Below is a small trained network, with its code and all its weights. Each question gives an input and a class and asks what happens when units are switched off, that is, made to give their printed mean instead of their output.

import numpy as np


def w(rows, s, z=0):
    codes = np.array(rows[::2]) - 128.0
    scale = np.full(codes.shape[1], s)
    scale[-1] = z or s
    return codes * scale


def norm(h):
    return h / np.sqrt((h * h).mean(-1, keepdims=True) + 1e-5)


def f(y):
    return np.maximum(y, 0)


def log_softmax(a):
    a = a - a.max(-1, keepdims=True)
    return a - np.log(np.exp(a).sum(-1, keepdims=True))


def net(x, mask):
    res = np.array(x, float).reshape(1, 7) / 4 @ E
    u = 0
    for l in range(4):
        y = f(norm(res) @ A[l][:, :-1].T + A[l][:, -1])
        res = res + np.where(mask[u : u + 4], y, B[l][:, -1]) @ B[l][:, :-1]
        u += 4
    return log_softmax(norm(res)[-1] @ U[:, :-1].T + U[:, -1])


A, B = {}, {}
E = w([
[127,159,238,69,64,54,110,194,180,79],'x0',
[146,131,127,1,188,53,166,74,28,229],'x1',
[70,117,233,143,133,131,225,122,67,154],'x2',
[64,82,152,142,175,155,124,114,168,207],'x3',
[62,138,177,122,145,129,106,77,44,138],'x4',
[167,180,122,155,85,122,186,150,64,40],'x5',
[24,66,134,122,202,80,65,85,160,157],'x6',
],0.0097)
A[0] = w([
[184,135,88,77,162,105,137,114,115,156,96],'L0N1',
[46,107,87,102,186,6,112,127,88,88,73],'L0N2',
[227,184,174,63,36,22,134,143,107,58,119],'L0N3',
[209,126,17,158,102,137,106,135,188,89,2],'L0N4',
],0.018,0.0039)
B[0] = w([
[235,110,135,125,158,67,218,55,165,145,172],'L0N1',
[68,179,71,104,255,130,57,80,76,230,184],'L0N2',
[146,5,177,82,68,3,205,210,3,108,252],'L0N3',
[80,197,56,161,133,172,83,164,192,45,229],'L0N4',
],0.0098,0.018)
A[1] = w([
[148,145,115,159,132,141,58,106,214,105,128],'L1N1',
[15,95,200,199,127,145,116,97,89,101,206],'L1N2',
[139,163,96,210,119,209,174,95,5,86,253],'L1N3',
[106,176,212,43,88,119,18,111,150,150,27],'L1N4',
],0.03,0.0029)
B[1] = w([
[107,144,145,126,94,245,164,169,129,174,249],'L1N1',
[60,135,127,212,130,18,121,78,200,70,245],'L1N2',
[155,153,83,14,122,250,174,232,98,195,251],'L1N3',
[198,154,120,119,237,111,129,138,134,204,177],'L1N4',
],0.015,0.017)
A[2] = w([
[189,101,149,119,73,180,17,63,91,108,16],'L2N1',
[189,126,154,131,99,176,37,66,89,87,3],'L2N2',
[191,161,121,129,93,210,4,58,113,56,3],'L2N3',
[120,117,150,196,79,154,82,137,166,96,24],'L2N4',
],0.032,0.0024)
B[2] = w([
[130,156,79,182,85,127,14,125,203,46,128],'L2N1',
[75,189,71,77,239,227,92,151,93,170,128],'L2N2',
[44,108,107,62,74,160,146,60,75,224,179],'L2N3',
[95,137,154,55,68,1,160,163,47,89,255],'L2N4',
],0.0093,0.0078)
A[3] = w([
[106,142,253,150,139,155,179,116,140,160,111],'L3N1',
[172,106,131,134,86,166,53,78,95,95,86],'L3N2',
[187,136,68,185,117,125,101,184,147,19,12],'L3N3',
[178,127,175,179,84,174,43,78,101,85,165],'L3N4',
],0.031,0.0011)
B[3] = w([
[135,144,88,44,81,84,94,83,192,44,230],'L3N1',
[117,162,125,87,96,122,178,120,141,167,128],'L3N2',
[78,161,134,176,71,105,134,113,254,115,254],'L3N3',
[116,78,121,123,177,107,137,127,161,115,128],'L3N4',
],0.016,0.0079)
U = w([
[220,127,156,143,125,134,84,100,157,142,47],'0',
[116,176,104,110,114,236,129,169,161,152,163],'1',
[156,79,156,191,126,180,63,110,90,105,2],'2',
[89,144,123,146,206,80,77,28,135,168,167],'3',
[97,121,146,159,53,83,157,145,169,56,175],'4',
[178,74,123,170,124,188,84,95,129,109,28],'5',
[185,83,146,80,127,95,172,142,7,161,167],'6',
],0.015,0.0062)

Each question gives the input, the list of numbers given to net, and the class t.
The units are the neurons (one row each of A and B). Each row of codes is followed by its name. A weight is (code - 128) times the scale printed after its matrix; where a second scale follows, it is the last column's (A, B and U).
mask holds one flag per neuron, layer by layer. A switched-off neuron (its flag False) gives its mean, the last column of its row in B, instead of its output. The means were averaged over made-up inputs and are rounded, as every weight is.
A unit's drop is (log p(t) with every unit on - log p(t) with that unit switched off) / (log p(t) with every unit on - log p(t) with every unit switched off).
The circuit of an input: a set's keep is (log p(t) with only the set's units on - log p(t) with every unit switched off) / (log p(t) with every unit on - log p(t) with every unit switched off). Starting from the 12 units with the biggest drops (on a tie, the unit counted first), units are removed one at a time, each time the one whose removal leaves the highest keep (on an exact tie, the one counted first), for as long as the keep stays at least 0.8.
units of the circuit, in order: the units of the circuit, biggest drop first
unit that matters most: the unit with the biggest drop
top k neurons: the k neurons with the biggest drops, biggest first
top k neurons in layer l: the k neurons of layer l with the biggest drops, biggest first
drop of u: that unit's drop, to one decimal
input [-8,2,4,2,-3,-7,-2], class 6: top 2 neurons : (L1N2, L0N4)
input [3,5,-8,-8,-6,-7,-8], class 4: top 2 neurons : (L0N4, L3N3)
input [1,5,0,4,-3,-2,-8], class 6: unit that matters most : L1N2
input [6,-3,2,5,-7,3,8], class 3: units of the circuit, in order : (L1N4, L0N3, L1N3)
input [-3,2,-3,-5,-7,6,-4], class 4: top 4 neurons : (L0N3, L3N3, L0N4, L1N1)
input [3,6,3,4,2,5,1], class 3: top 3 neurons : (L1N3, L0N2, L2N4)
input [-5,2,8,1,8,3,1], class 1: top 2 neurons : (L1N3, L0N3)
input [-5,-5,6,1,-1,-8,6], class 3: top 2 neurons : (L0N4, L1N2)
input [5,5,5,-4,-5,-1,6], class 6: top 2 neurons : (L0N3, L1N2)
input [-7,7,2,1,6,7,-3], class 1: top 3 neurons : (L1N3, L0N3, L2N4)
input [4,-4,8,3,6,-2,4], class 3: top 2 neurons : (L1N4, L0N3)
input [-3,6,5,2,-2,-8,-6], class 3: top 2 neurons in layer 1 : (L1N3, L1N1)
input [-4,5,-2,6,2,-4,-8], class 6: top 2 neurons in layer 0 : (L0N1, L0N4)
input [-8,3,1,-6,0,-7,7], class 3: units of the circuit, in order : (L1N3)
input [7,8,0,5,5,-2,0], class 3: top 2 neurons : (L1N3, L0N2)
input [2,-6,-8,-6,4,0,8], class 1: top 2 neurons : (L0N3, L1N1)
input [-2,-1,8,-5,0,-2,-8], class 6: top 2 neurons in layer 0 : (L0N3, L0N4)
input [3,-1,-8,-4,-4,-6,-3], class 4: top 2 neurons : (L0N3, L1N3)
input [-1,4,2,-2,-8,7,-2], class 6: top 3 neurons : (L1N2, L0N3, L3N1)
input [4,-1,4,-7,-5,4,0], class 6: unit that matters most : L0N3
input [-4,-4,-1,4,-3,-4,8], class 4: top 2 neurons : (L1N3, L1N1)
input [-7,6,6,-7,-5,-6,3], class 3: top 2 neurons in layer 0 : (L0N3, L0N2)
input [2,-8,-1,3,6,-7,-4], class 4: top 3 neurons in layer 1 : (L1N2, L1N1, L1N3)
input [3,2,-6,4,-7,5,-3], class 4: drop of L0N4 : 0.1
input [6,-3,5,5,1,1,6], class 3: drop of L1N4 : 0.1
input [6,-7,-2,1,7,3,5], class 3: drop of L1N4 : 0.3
input [5,1,2,-8,0,7,8], class 6: units of the circuit, in order : (L0N3)
input [-4,-1,3,3,5,-8,5], class 3: drop of L3N1 : 0.0
